Here is a tiny trained network, its code and every weight. The questions are about switching its units off for an input and a class, where a switched-off unit gives its printed mean instead of its output.

import numpy as np


def w(rows, s, z=0):
    codes = np.array(rows[::2]) - 128.0
    scale = np.full(codes.shape[1], s)
    scale[-1] = z or s
    return codes * scale


def f(y):
    return np.maximum(y, 0)


def log_softmax(a):
    a = a - a.max(-1, keepdims=True)
    return a - np.log(np.exp(a).sum(-1, keepdims=True))


def net(x, mask):
    res = np.array(x, float).reshape(1, 7) / 4 @ E
    y = f(res @ A[0][:, :-1].T + A[0][:, -1])
    res = res + np.where(mask, y, B[0][:, -1]) @ B[0][:, :-1]
    return log_softmax(res[-1] @ U[:, :-1].T + U[:, -1])


A, B = {}, {}
E = w([
[127,127,130,126],'x0',
[134,127,126,127],'x1',
[129,120,223,30],'x2',
[127,129,129,127],'x3',
[128,128,125,122],'x4',
[89,255,223,215],'x5',
[129,126,127,129],'x6',
],0.0049)
A[0] = w([
[111,138,169,30,77],'neuron 1',
[119,132,163,64,85],'neuron 2',
[112,104,72,86,108],'neuron 3',
[142,69,1,22,82],'neuron 4',
[142,135,10,186,75],'neuron 5',
[137,132,66,166,89],'neuron 6',
[150,129,198,24,68],'neuron 7',
[123,108,89,92,255],'neuron 8',
[107,119,77,181,87],'neuron 9',
],0.0092,0.0066)
B[0] = w([
[72,43,118,161,154],'neuron 1',
[88,82,102,160,144],'neuron 2',
[102,165,163,153,157],'neuron 3',
[85,229,200,220,204],'neuron 4',
[43,22,115,145,172],'neuron 5',
[105,67,120,146,149],'neuron 6',
[56,69,55,208,162],'neuron 7',
[241,116,90,2,255],'neuron 8',
[83,68,148,148,150],'neuron 9',
],0.021,0.0062)
U = w([
[55,23,72,167,1],'0',
[163,144,132,89,233],'1',
[85,254,255,222,85],'2',
[169,126,106,78,169],'3',
[163,119,104,82,138],'4',
[160,123,105,86,117],'5',
],0.007,0.0054)

Each question gives the input, the list of numbers given to net, and the class t.
The units are the neurons (one row each of A and B). Each row of codes is followed by its name. A weight is (code - 128) times the scale printed after its matrix; where a second scale follows, it is the last column's (A, B and U).
mask holds one flag per neuron, in row order. A switched-off neuron (its flag False) gives its mean, the last column of its row in B, instead of its output. The means were averaged over made-up inputs and are rounded, as every weight is.
A unit's drop is (log p(t) with every unit on - log p(t) with that unit switched off) / (log p(t) with every unit on - log p(t) with every unit switched off).
most important unit: the unit with the biggest drop
k most important neurons: the k neurons with the biggest drops, biggest first
drop when u is switched off: that unit's drop, to one decimal
input [4,-6,7,1,4,6,-2], class 0: 4 most important neurons	[neuron 7; neuron 4; neuron 8; neuron 1]
input [8,6,-8,5,-7,7,-4], class 0: most important unit	neuron 4
input [6,-6,8,1,-5,-1,8], class 0: 3 most important neurons	[neuron 7; neuron 1; neuron 2]
input [-2,-2,7,3,7,-7,-5], class 0: 4 most important neurons	[neuron 7; neuron 1; neuron 2; neuron 8]
input [-3,-7,7,0,4,-6,5], class 0: 3 most important neurons	[neuron 7; neuron 1; neuron 2]
input [8,-7,-8,4,-1,5,-6], class 0: 2 most important neurons	[neuron 5; neuron 8]
input [0,8,7,-3,3,-8,2], class 2: 3 most important neurons	[neuron 4; neuron 3; neuron 5]
input [0,-4,6,-1,4,4,3], class 0: 2 most important neurons	[neuron 7; neuron 8]
input [-4,1,-3,-7,-3,-8,-1], class 2: 2 most important neurons	[neuron 4; neuron 3]
input [4,-8,-8,8,-4,1,2], class 0: 3 most important neurons	[neuron 5; neuron 9; neuron 6]
input [-8,-3,-7,-6,-7,3,-3], class 0: drop when neuron 5 is switched off	0.5
input [2,-5,-8,6,-1,7,-8], class 0: drop when neuron 6 is switched off	0.1
input [8,1,5,2,-6,-8,1], class 2: drop when neuron 5 is switched off	0.0
input [8,3,4,2,5,-7,4], class 2: most important unit	neuron 4
